Here is a tiny trained network, its code and every weight. The questions are about switching its units off for an input and a target symbol, where a switched-off unit gives its printed mean instead of its output.

import numpy as np


def w(rows, s, z=0):
    codes = np.array(rows[::2]) - 128.0
    scale = np.full(codes.shape[1], s)
    scale[-1] = z or s
    return codes * scale


def f(y):
    return np.maximum(y, 0)


def softmax(a):
    e = np.exp(a - a.max(-1, keepdims=True))
    return e / e.sum(-1, keepdims=True)


def log_softmax(a):
    a = a - a.max(-1, keepdims=True)
    return a - np.log(np.exp(a).sum(-1, keepdims=True))


def net(x, mask):
    ids = ['ΓΘΛΣΨαβδεζημξπτω'.index(c) for c in x.split()]
    T = len(ids)
    res = E[ids] + P[:T]
    q, k, v = (res @ M[0].T for M in (Q, K, V))
    z = softmax(np.where(np.tri(T) > 0, q @ k.T / 3**0.5, -1e9)) @ v
    res = res + np.where(mask[0], z, O[0][:, -1]) @ O[0][:, :-1]
    y = f(res @ A[0][:, :-1].T + A[0][:, -1])
    res = res + np.where(mask[1:17], y, B[0][:, -1]) @ B[0][:, :-1]
    return log_softmax(res[-1] @ U[:, :-1].T + U[:, -1])


Q, K, V, O, A, B = {}, {}, {}, {}, {}, {}
E = w([
[112,105,210,78],'Γ',
[94,125,67,149],'Θ',
[100,122,70,150],'Λ',
[111,108,221,75],'Σ',
[183,155,161,61],'Ψ',
[34,164,100,88],'α',
[157,202,153,153],'β',
[109,93,193,63],'δ',
[97,152,55,160],'ε',
[143,180,160,61],'ζ',
[74,29,207,139],'η',
[158,170,155,61],'μ',
[109,52,89,169],'ξ',
[29,143,86,100],'π',
[134,184,149,66],'τ',
[3,165,108,98],'ω',
],0.023)
P = w([
[208,102,83,12],'0',
[106,163,189,99],'1',
[87,161,200,133],'2',
[87,152,182,146],'3',
[90,145,172,152],'4',
[93,133,163,154],'5',
[95,125,152,154],'6',
[97,118,143,156],'7',
[100,110,136,157],'8',
[101,103,127,155],'9',
[103,89,123,151],'10',
[104,76,115,147],'11',
[104,71,108,149],'12',
[106,65,104,149],'13',
],0.011)
Q[0] = w([
[212,123,96,113],'head 0',
[253,147,106,132],'head 0',
[230,118,187,65],'head 0',
],0.011)
K[0] = w([
[140,150,186,128],'head 0',
[190,179,140,167],'head 0',
[246,182,172,36],'head 0',
],0.013)
V[0] = w([
[143,91,73,26],'head 0',
[198,92,157,158],'head 0',
[81,2,108,70],'head 0',
],0.008)
O[0] = w([
[3,191,181,182,101],'head 0',
[186,114,95,246,4],'head 0',
[62,232,244,128,26],'head 0',
],0.0064,0.0026)
A[0] = w([
[161,92,161,214,95],'neuron 0',
[187,181,125,102,72],'neuron 1',
[170,41,100,205,102],'neuron 2',
[132,80,7,148,132],'neuron 3',
[125,211,124,164,125],'neuron 4',
[95,89,74,184,166],'neuron 5',
[115,92,229,101,111],'neuron 6',
[151,74,83,176,179],'neuron 7',
[182,210,187,104,138],'neuron 8',
[177,29,72,74,96],'neuron 9',
[217,152,124,117,169],'neuron 10',
[61,20,159,184,4],'neuron 11',
[152,199,189,89,106],'neuron 12',
[106,168,100,119,109],'neuron 13',
[160,81,86,168,176],'neuron 14',
[173,182,231,135,120],'neuron 15',
],0.013,0.012)
B[0] = w([
[162,80,133,132,156],'neuron 0',
[101,112,105,188,161],'neuron 1',
[185,137,203,151,180],'neuron 2',
[176,251,97,134,217],'neuron 3',
[129,52,142,170,184],'neuron 4',
[191,128,134,184,209],'neuron 5',
[226,104,100,156,222],'neuron 6',
[130,87,148,49,227],'neuron 7',
[98,118,135,81,218],'neuron 8',
[60,160,111,198,171],'neuron 9',
[85,156,164,138,254],'neuron 10',
[44,176,79,163,162],'neuron 11',
[135,220,143,194,196],'neuron 12',
[176,109,135,105,167],'neuron 13',
[93,82,140,62,225],'neuron 14',
[71,98,49,71,206],'neuron 15',
],0.012,0.0081)
U = w([
[8,234,151,130,92],'Γ',
[25,68,103,43,195],'Θ',
[141,75,146,26,254],'Λ',
[203,179,226,116,91],'Σ',
[117,155,116,133,60],'Ψ',
[110,155,113,136,62],'α',
[135,151,97,132,156],'β',
[122,159,123,136,43],'δ',
[175,214,60,180,113],'ε',
[145,132,77,105,145],'ζ',
[106,118,56,164,114],'η',
[121,155,59,106,121],'μ',
[127,109,180,247,183],'ξ',
[88,144,114,189,173],'π',
[209,52,78,100,164],'τ',
[109,150,93,140,124],'ω',
],0.013,0.006)

Each question gives the input, a string of symbols that net reads in full, and the target symbol t.
The units are the heads (3 rows each of Q, K, V and O) and the neurons (one row each of A and B). Each row of codes is followed by its name. A weight is (code - 128) times the scale printed after its matrix; where a second scale follows, it is the last column's (O, A, B and U).
mask holds one flag per unit, heads first, then neurons. A switched-off unit (its flag False) gives its mean, the last column of its rows in O or B, instead of its output. The means were averaged over made-up inputs and are rounded, as every weight is.
A unit's drop is (log p(t) with every unit on - log p(t) with that unit switched off) / (log p(t) with every unit on - log p(t) with every unit switched off).
The circuit of an input: a set's keep is (log p(t) with only the set's units on - log p(t) with every unit switched off) / (log p(t) with every unit on - log p(t) with every unit switched off). Starting from the 12 units with the biggest drops (on a tie, the unit counted first), units are removed one at a time, each time the one whose removal leaves the highest keep (on an exact tie, the one counted first), for as long as the keep stays at least 0.8.
circuit, biggest first: the units of the circuit, biggest drop first
unit that matters most: the unit with the biggest drop
top k neurons: the k neurons with the biggest drops, biggest first
drop of u: that unit's drop, to one decimal
input ε ε ξ β Ψ μ, target Γ: circuit, biggest first	neuron 12; neuron 5
input β ε β β β ε ξ β τ, target Γ: top 2 neurons	neuron 9; neuron 6
input β Γ ε Ψ η, target η: top 2 neurons	neuron 11; neuron 6
input Λ δ ω β β ξ Λ, target ξ: circuit, biggest first	neuron 15; neuron 5
input ω ω ζ β, target Γ: circuit, biggest first	neuron 6
input β τ ξ ξ Γ β Ψ β β π ε ξ β β, target Σ: circuit, biggest first	head 0; neuron 2; neuron 15; neuron 7
input Θ η β δ δ Σ β Λ β β ξ β ε Ψ, target Γ: circuit, biggest first	neuron 9; neuron 10; head 0
input δ ξ β β β β Γ β β ε ω Σ, target Γ: top 4 neurons	neuron 12; neuron 15; neuron 11; neuron 8
input β Θ Ψ Σ β δ β ε Ψ, target Θ: circuit, biggest first	head 0; neuron 3; neuron 5; neuron 6
input β Σ δ β Σ ζ β Σ μ δ δ ε α, target Γ: top 2 neurons	neuron 7; neuron 14
input τ ξ β, target Γ: top 2 neurons	neuron 12; neuron 7
input π Θ β β ε Ψ Γ β η, target η: top 4 neurons	neuron 6; neuron 11; neuron 15; neuron 10
input ε π Ψ ξ ε, target ξ: circuit, biggest first	head 0; neuron 4; neuron 15
input Ψ Γ Σ Σ ε ε η Θ δ ξ β ε, target ξ: circuit, biggest first	head 0; neuron 4; neuron 5
input β ε ε β ε ε ε Γ ε ε ε μ, target Γ: unit that matters most	neuron 9
input δ ε μ β Σ, target Γ: top 3 neurons	neuron 12; neuron 15; neuron 8
input η π ε Σ ξ ε β β ε μ β ξ, target ξ: top 2 neurons	neuron 5; neuron 2
input β β β β ε β β Ψ, target Γ: top 3 neurons	neuron 9; neuron 10; neuron 6
input β ξ ξ ε Σ β β ε δ, target τ: top 2 neurons	neuron 6; neuron 10
input β β ξ β β ζ, target Γ: top neuron	neuron 6
input δ ω Ψ β Γ, target Γ: top 4 neurons	neuron 12; neuron 15; neuron 8; neuron 5
input ξ β τ, target Γ: top 2 neurons	neuron 12; neuron 7
input Ψ Ψ Σ β μ ε ε β Σ β β β ε Λ, target ε: drop of neuron 13	0.0
input ε β β ξ β Ψ β β Ψ, target Θ: drop of head 0	0.5
input β β β Θ ε η η β β ζ β β ξ β, target Σ: drop of neuron 2	1.0
input ε Σ ε β Ψ β Σ Ψ ξ β β Θ π, target Γ: drop of neuron 14	0.4
